Below are the code and all the weights of a small trained network. Each question names an input and a class and asks about switching units off, where a switched-off unit gives its printed mean instead of its output.

import numpy as np


def w(rows, s, z=0):
    codes = np.array(rows[::2]) - 128.0
    scale = np.full(codes.shape[1], s)
    scale[-1] = z or s
    return codes * scale


def f(y):
    return np.maximum(y, 0)


def log_softmax(a):
    a = a - a.max(-1, keepdims=True)
    return a - np.log(np.exp(a).sum(-1, keepdims=True))


def net(x, mask):
    res = np.array(x, float).reshape(1, 5) / 4 @ E
    y = f(res @ A[0][:, :-1].T + A[0][:, -1])
    res = res + np.where(mask, y, B[0][:, -1]) @ B[0][:, :-1]
    return log_softmax(res[-1] @ U[:, :-1].T + U[:, -1])


A, B = {}, {}
E = w([
[121,114,72,136,163,148,167,117],'x0',
[221,190,187,182,203,103,177,172],'x1',
[158,88,109,102,76,65,177,93],'x2',
[120,160,115,104,174,154,121,115],'x3',
[148,254,67,230,87,146,111,36],'x4',
],0.0094)
A[0] = w([
[92,217,85,142,40,131,89,8,238],'n1',
[229,61,156,98,152,158,223,198,254],'n2',
[181,171,94,206,94,116,82,93,204],'n3',
[49,14,36,171,75,128,2,95,253],'n4',
[82,49,118,47,150,139,78,77,171],'n5',
[125,193,106,200,135,62,114,59,217],'n6',
],0.0083,0.0036)
B[0] = w([
[80,103,12,182,69,160,133,123,251],'n1',
[95,82,121,103,202,37,1,189,229],'n2',
[130,212,66,177,162,91,206,90,206],'n3',
[100,96,178,83,55,213,135,144,250],'n4',
[115,75,213,80,91,201,121,92,206],'n5',
[160,174,117,180,117,106,254,123,206],'n6',
],0.0097,0.013)
U = w([
[143,50,175,51,74,150,71,112,142],'0',
[186,135,181,108,182,28,72,152,243],'1',
[84,144,75,154,29,155,115,83,23],'2',
[254,157,100,207,137,52,142,83,4],'3',
],0.0095,0.0036)

Each question gives the input, the list of numbers given to net, and the class t.
The units are the neurons (one row each of A and B). Each row of codes is followed by its name. A weight is (code - 128) times the scale printed after its matrix; where a second scale follows, it is the last column's (A, B and U).
mask holds one flag per neuron, in row order. A switched-off neuron (its flag False) gives its mean, the last column of its row in B, instead of its output. The means were averaged over made-up inputs and are rounded, as every weight is.
A unit's drop is (log p(t) with every unit on - log p(t) with that unit switched off) / (log p(t) with every unit on - log p(t) with every unit switched off).
The circuit of an input: a set's keep is (log p(t) with only the set's units on - log p(t) with every unit switched off) / (log p(t) with every unit on - log p(t) with every unit switched off). Starting from all 6 units, units are removed one at a time, each time the one whose removal leaves the highest keep (on an exact tie, the one counted first), for as long as the keep stays at least 0.8.
units of the circuit, in order: the units of the circuit, biggest drop first
unit that matters most: the unit with the biggest drop
k most important neurons: the k neurons with the biggest drops, biggest first
drop of u: that unit's drop, to one decimal
input [-4,1,-8,-2,5], class 3: units of the circuit, in order => [n4, n3]
input [4,2,-7,-5,-5], class 1: unit that matters most => n4
input [2,2,-7,5,-3], class 1: 3 most important neurons => [n4, n1, n5]
input [3,-2,-3,4,0], class 0: 3 most important neurons => [n3, n1, n6]
input [7,2,6,1,-7], class 1: 3 most important neurons => [n2, n4, n1]
input [-8,2,8,8,6], class 3: 4 most important neurons => [n4, n6, n3, n5]
input [-4,5,-2,4,0], class 1: 3 most important neurons => [n1, n3, n6]
input [-3,3,8,-8,-8], class 1: 2 most important neurons => [n2, n4]
input [-5,-6,7,7,-1], class 0: 2 most important neurons => [n5, n3]
input [-7,-4,-3,-3,0], class 0: 3 most important neurons => [n3, n6, n4]
input [0,2,3,0,6], class 3: 2 most important neurons => [n4, n6]
input [-7,3,-7,0,-8], class 1: 2 most important neurons => [n4, n2]
input [3,4,-1,-6,1], class 3: 2 most important neurons => [n4, n5]
input [6,7,7,-5,-1], class 1: units of the circuit, in order => [n2]
input [3,2,-3,0,6], class 3: 3 most important neurons => [n4, n6, n3]
input [-1,4,-7,2,3], class 3: drop of n4 => 0.1
input [-4,-8,-7,-1,0], class 0: drop of n1 => 0.0
input [-1,-3,7,-2,0], class 0: drop of n3 => 0.6
